Below are the code and all the weights of a small trained network. Each question names an input and a class and asks about switching units off, where a switched-off unit gives its printed mean instead of its output.

import numpy as np


def w(rows, s, z=0):
    codes = np.array(rows[::2]) - 128.0
    scale = np.full(codes.shape[1], s)
    scale[-1] = z or s
    return codes * scale


def f(y):
    return y / 2 * (1 + np.tanh(0.7978845608 * (y + 0.044715 * y**3)))


def log_softmax(a):
    a = a - a.max(-1, keepdims=True)
    return a - np.log(np.exp(a).sum(-1, keepdims=True))


def net(x, mask):
    res = np.array(x, float).reshape(1, 7) / 4 @ E
    y = f(res @ A[0][:, :-1].T + A[0][:, -1])
    res = res + np.where(mask, y, B[0][:, -1]) @ B[0][:, :-1]
    return log_softmax(res[-1] @ U[:, :-1].T + U[:, -1])


A, B = {}, {}
E = w([
[182,143,77,115,200,73,57,2,104,137,150,175],'x0',
[164,34,149,92,138,107,169,152,42,181,177,81],'x1',
[133,80,34,61,114,129,58,156,191,76,173,83],'x2',
[123,109,142,171,91,120,121,97,123,128,158,111],'x3',
[99,227,100,91,91,142,68,174,64,160,213,133],'x4',
[113,132,201,105,129,30,146,158,220,210,192,143],'x5',
[158,130,152,122,125,138,106,129,133,122,130,138],'x6',
],0.0079)
A[0] = w([
[128,100,70,141,121,177,125,138,54,52,85,153,52],'neuron 0',
[108,135,117,128,101,167,131,95,77,154,69,143,132],'neuron 1',
[142,145,79,173,128,191,137,115,72,86,126,113,75],'neuron 2',
[156,64,142,144,123,126,152,97,171,101,62,149,71],'neuron 3',
[120,194,109,127,95,135,81,162,87,173,167,137,87],'neuron 4',
[82,135,128,179,143,108,64,68,147,109,153,182,73],'neuron 5',
[171,143,99,151,90,151,103,125,95,93,69,115,159],'neuron 6',
[103,147,141,180,120,174,99,126,189,90,115,176,104],'neuron 7',
[129,167,91,102,152,75,91,1,119,133,135,203,76],'neuron 8',
[135,89,77,87,119,142,90,166,178,76,146,100,114],'neuron 9',
[215,40,169,72,126,119,163,157,17,182,160,37,245],'neuron 10',
[163,58,133,166,182,108,147,103,175,98,81,119,136],'neuron 11',
[93,232,142,162,79,132,98,119,206,87,71,106,103],'neuron 12',
[158,81,153,145,173,128,170,113,147,116,35,132,150],'neuron 13',
[141,161,187,155,146,155,154,126,81,163,106,196,93],'neuron 14',
[162,120,84,108,176,86,101,38,93,167,132,117,78],'neuron 15',
[93,160,160,126,173,133,185,119,78,191,122,155,166],'neuron 16',
[127,209,197,161,147,152,180,95,79,167,70,122,206],'neuron 17',
[184,127,77,139,118,152,160,139,59,41,125,129,22],'neuron 18',
[100,206,129,102,99,149,72,145,39,148,174,137,90],'neuron 19',
[131,178,134,114,121,154,87,166,96,152,153,167,233],'neuron 20',
[114,83,67,63,138,119,73,155,172,65,155,59,164],'neuron 21',
[146,87,134,89,122,160,109,127,41,68,95,103,128],'neuron 22',
[104,140,154,131,31,201,166,207,157,139,60,70,19],'neuron 23',
[67,99,169,143,35,156,129,202,141,113,97,114,87],'neuron 24',
[161,132,155,90,140,56,147,144,166,188,168,129,154],'neuron 25',
[128,139,134,109,95,53,136,143,212,204,137,149,217],'neuron 26',
],0.0068,0.0011)
B[0] = w([
[96,140,173,96,151,141,178,81,170,114,185,72,195],'neuron 0',
[166,177,176,128,131,84,159,55,159,99,127,74,161],'neuron 1',
[117,133,189,86,161,171,193,66,196,86,167,62,182],'neuron 2',
[208,84,89,153,74,152,214,177,128,126,199,152,182],'neuron 3',
[199,99,102,180,99,200,235,230,144,120,212,165,190],'neuron 4',
[125,96,135,80,153,163,107,158,117,105,63,161,176],'neuron 5',
[27,156,194,141,202,118,156,115,149,73,188,109,172],'neuron 6',
[85,129,46,160,163,125,100,170,80,83,115,175,168],'neuron 7',
[160,63,160,37,187,175,134,190,53,196,56,124,233],'neuron 8',
[167,131,137,116,47,86,55,80,159,161,101,86,187],'neuron 9',
[12,155,31,149,195,17,50,207,110,10,67,232,254],'neuron 10',
[198,62,54,187,77,184,173,243,153,165,203,175,196],'neuron 11',
[32,116,58,134,212,105,78,157,92,57,115,219,199],'neuron 12',
[183,121,99,153,87,124,155,156,171,117,164,154,197],'neuron 13',
[162,144,126,132,67,47,69,29,136,178,75,84,192],'neuron 14',
[145,57,206,52,163,227,90,198,61,200,44,138,202],'neuron 15',
[149,201,95,154,102,97,79,101,192,141,139,101,187],'neuron 16',
[140,193,94,137,57,24,59,47,180,168,75,80,222],'neuron 17',
[112,143,172,122,202,175,153,72,172,114,172,58,177],'neuron 18',
[227,88,74,197,52,150,220,208,153,156,209,166,214],'neuron 19',
[170,68,109,165,64,73,199,146,150,95,147,170,180],'neuron 20',
[187,176,148,153,38,28,69,2,161,211,123,72,213],'neuron 21',
[50,204,147,164,204,130,153,80,162,105,196,125,182],'neuron 22',
[133,89,149,68,131,191,68,171,57,232,85,103,220],'neuron 23',
[97,92,182,34,111,170,102,197,42,214,49,127,208],'neuron 24',
[105,210,193,123,193,177,135,95,136,69,185,126,194],'neuron 25',
[65,186,231,87,203,178,193,67,192,46,248,97,203],'neuron 26',
],0.005,0.008)
U = w([
[72,182,254,117,195,179,191,93,166,68,201,81,100],'0',
[135,85,188,74,140,224,96,169,31,204,74,122,61],'1',
[213,107,51,189,68,170,227,174,143,115,182,167,103],'2',
[43,151,60,153,171,90,72,156,92,27,103,195,252],'3',
[163,175,122,141,45,73,65,51,154,161,108,67,88],'4',
],0.0083,0.0019)

Each question gives the input, the list of numbers given to net, and the class t.
The units are the neurons (one row each of A and B). Each row of codes is followed by its name. A weight is (code - 128) times the scale printed after its matrix; where a second scale follows, it is the last column's (A, B and U).
mask holds one flag per neuron, in row order. A switched-off neuron (its flag False) gives its mean, the last column of its row in B, instead of its output. The means were averaged over made-up inputs and are rounded, as every weight is.
A unit's drop is (log p(t) with every unit on - log p(t) with that unit switched off) / (log p(t) with every unit on - log p(t) with every unit switched off).
The circuit of an input: a set's keep is (log p(t) with only the set's units on - log p(t) with every unit switched off) / (log p(t) with every unit on - log p(t) with every unit switched off). Starting from the 12 units with the biggest drops (on a tie, the unit counted first), units are removed one at a time, each time the one whose removal leaves the highest keep (on an exact tie, the one counted first), for as long as the keep stays at least 0.8.
units of the circuit, in order: the units of the circuit, biggest drop first
top k neurons: the k neurons with the biggest drops, biggest first
drop of u: that unit's drop, to one decimal
input [-5,3,8,-2,-1,-7,-2], class 4: top 3 neurons -> [neuron 21; neuron 9; neuron 26]
input [-4,-1,-8,-3,7,1,3], class 4: units of the circuit, in order -> [neuron 17]
input [-8,-4,3,-2,-2,-7,4], class 1: top 3 neurons -> [neuron 23; neuron 24; neuron 26]
input [-4,-1,-3,0,6,-5,-4], class 2: top 2 neurons -> [neuron 19; neuron 26]
input [0,-7,-4,8,-6,0,0], class 3: top 3 neurons -> [neuron 12; neuron 19; neuron 7]
input [-8,5,4,-2,-4,-8,3], class 0: top 2 neurons -> [neuron 22; neuron 0]
input [2,-2,-7,-7,-6,-3,4], class 4: top 3 neurons -> [neuron 17; neuron 14; neuron 19]
input [-1,-8,8,2,4,8,-5], class 0: top 4 neurons -> [neuron 26; neuron 10; neuron 25; neuron 17]
input [2,-3,1,-8,-7,6,7], class 2: top 3 neurons -> [neuron 11; neuron 3; neuron 13]
input [-4,7,-2,4,8,-7,-5], class 2: top 3 neurons -> [neuron 19; neuron 4; neuron 26]
input [4,-1,4,6,7,7,3], class 0: top 3 neurons -> [neuron 26; neuron 25; neuron 11]
input [-8,-7,6,8,3,4,5], class 1: top 2 neurons -> [neuron 24; neuron 23]
input [1,-8,4,6,-8,1,-3], class 2: top 4 neurons -> [neuron 11; neuron 3; neuron 10; neuron 13]
input [5,3,3,2,-7,-4,7], class 2: units of the circuit, in order -> [neuron 11]
input [-1,-8,-2,5,8,-7,-6], class 2: top 3 neurons -> [neuron 19; neuron 4; neuron 10]
input [7,3,2,6,-5,2,1], class 1: drop of neuron 15 -> 0.2
input [7,0,7,-2,7,8,3], class 0: drop of neuron 25 -> 0.5
input [5,-1,8,-1,4,-5,3], class 4: drop of neuron 21 -> 0.9
